Below is a small trained network, with its code and all its weights. Each question gives an input and a class and asks what happens when units are switched off, that is, made to give their printed mean instead of their output.

import numpy as np


def w(rows, s, z=0):
    codes = np.array(rows[::2]) - 128.0
    scale = np.full(codes.shape[1], s)
    scale[-1] = z or s
    return codes * scale


def f(y):
    return y / 2 * (1 + np.tanh(0.7978845608 * (y + 0.044715 * y**3)))


def log_softmax(a):
    a = a - a.max(-1, keepdims=True)
    return a - np.log(np.exp(a).sum(-1, keepdims=True))


def net(x, mask):
    res = np.array(x, float).reshape(1, 5) / 4 @ E
    y = f(res @ A[0][:, :-1].T + A[0][:, -1])
    res = res + np.where(mask, y, B[0][:, -1]) @ B[0][:, :-1]
    return log_softmax(res[-1] @ U[:, :-1].T + U[:, -1])


A, B = {}, {}
E = w([
[52,183,78,54,116,91,155,141,76],'x0',
[138,160,188,182,202,196,85,124,197],'x1',
[103,216,193,36,196,2,116,155,199],'x2',
[3,113,89,152,92,215,46,134,222],'x3',
[108,197,147,226,131,132,179,67,149],'x4',
],0.011)
A[0] = w([
[36,144,75,104,73,86,155,119,155,118],'neuron 0',
[77,70,53,129,116,111,123,133,176,174],'neuron 1',
[88,67,105,148,50,180,94,210,119,186],'neuron 2',
[73,156,89,163,66,103,162,183,93,67],'neuron 3',
[138,164,133,45,183,43,91,199,122,132],'neuron 4',
[166,49,112,130,118,183,98,148,104,153],'neuron 5',
[132,107,163,248,222,224,140,116,215,131],'neuron 6',
[128,31,67,123,116,215,78,96,144,158],'neuron 7',
[177,120,105,104,167,36,226,103,49,123],'neuron 8',
[64,126,104,193,102,99,90,103,122,143],'neuron 9',
[178,217,156,225,158,139,56,76,176,162],'neuron 10',
[111,125,126,114,144,157,142,119,157,8],'neuron 11',
[114,186,172,2,221,76,63,143,192,133],'neuron 12',
[195,170,104,104,171,126,109,128,85,138],'neuron 13',
[142,24,76,156,123,191,84,185,147,58],'neuron 14',
[115,130,158,88,145,119,126,135,140,2],'neuron 15',
[116,122,46,115,92,142,122,91,142,169],'neuron 16',
],0.0094,0.004)
B[0] = w([
[79,213,77,80,93,150,142,114,155,169],'neuron 0',
[121,176,129,116,102,133,97,115,102,171],'neuron 1',
[156,126,115,103,146,178,78,114,132,204],'neuron 2',
[114,169,91,109,110,106,146,76,128,155],'neuron 3',
[150,124,144,55,136,96,128,149,159,224],'neuron 4',
[185,129,139,123,156,118,85,101,122,187],'neuron 5',
[74,31,160,210,84,147,170,95,162,242],'neuron 6',
[140,122,120,168,158,138,34,130,116,218],'neuron 7',
[168,167,154,123,181,95,172,132,74,230],'neuron 8',
[104,162,143,147,121,201,133,118,171,163],'neuron 9',
[83,74,141,141,61,111,202,110,148,204],'neuron 10',
[141,115,113,132,113,119,134,125,97,130],'neuron 11',
[134,88,109,85,112,79,122,234,250,249],'neuron 12',
[175,79,98,138,112,78,145,113,117,167],'neuron 13',
[171,108,129,142,159,131,58,114,118,201],'neuron 14',
[134,126,116,132,122,116,131,128,146,141],'neuron 15',
[93,164,143,128,175,145,120,107,122,163],'neuron 16',
],0.011,0.019)
U = w([
[52,193,91,100,108,157,122,117,99,168],'0',
[117,113,129,71,132,71,133,233,171,201],'1',
[80,71,149,198,93,159,172,104,125,139],'2',
[170,131,143,107,154,77,208,132,10,49],'3',
[135,103,122,145,145,170,29,121,85,1],'4',
],0.013,0.0016)

Each question gives the input, the list of numbers given to net, and the class t.
The units are the neurons (one row each of A and B). Each row of codes is followed by its name. A weight is (code - 128) times the scale printed after its matrix; where a second scale follows, it is the last column's (A, B and U).
mask holds one flag per neuron, in row order. A switched-off neuron (its flag False) gives its mean, the last column of its row in B, instead of its output. The means were averaged over made-up inputs and are rounded, as every weight is.
A unit's drop is (log p(t) with every unit on - log p(t) with that unit switched off) / (log p(t) with every unit on - log p(t) with every unit switched off).
The circuit of an input: a set's keep is (log p(t) with only the set's units on - log p(t) with every unit switched off) / (log p(t) with every unit on - log p(t) with every unit switched off). Starting from the 12 units with the biggest drops (on a tie, the unit counted first), units are removed one at a time, each time the one whose removal leaves the highest keep (on an exact tie, the one counted first), for as long as the keep stays at least 0.8.
units of the circuit, in order: the units of the circuit, biggest drop first
k most important neurons: the k neurons with the biggest drops, biggest first
drop when u is switched off: that unit's drop, to one decimal
input [8,-8,4,3,3], class 0: units of the circuit, in order : neuron 0
input [-5,-2,-2,-6,7], class 3: 3 most important neurons : neuron 8; neuron 12; neuron 9
input [5,-8,0,0,-4], class 0: units of the circuit, in order : neuron 0; neuron 12
input [8,3,-7,4,5], class 0: 2 most important neurons : neuron 0; neuron 3
input [4,7,-1,-4,0], class 2: 3 most important neurons : neuron 12; neuron 4; neuron 8
input [-4,1,6,2,6], class 2: 2 most important neurons : neuron 6; neuron 10
input [7,-3,-8,0,1], class 0: 2 most important neurons : neuron 3; neuron 0
input [-3,-1,-8,6,5], class 4: 3 most important neurons : neuron 7; neuron 14; neuron 2
input [-8,5,3,-1,-5], class 2: 2 most important neurons : neuron 6; neuron 10
input [4,-4,0,-2,-4], class 3: 2 most important neurons : neuron 12; neuron 8
input [-7,-7,4,-1,5], class 3: drop when neuron 12 is switched off : 0.5
input [1,-5,-7,8,8], class 4: drop when neuron 7 is switched off : 0.6
input [0,-7,-4,-3,-5], class 3: drop when neuron 8 is switched off : 0.4
input [-3,1,-1,2,0], class 2: units of the circuit, in order : neuron 6
input [-7,8,5,4,1], class 2: drop when neuron 6 is switched off : 0.1
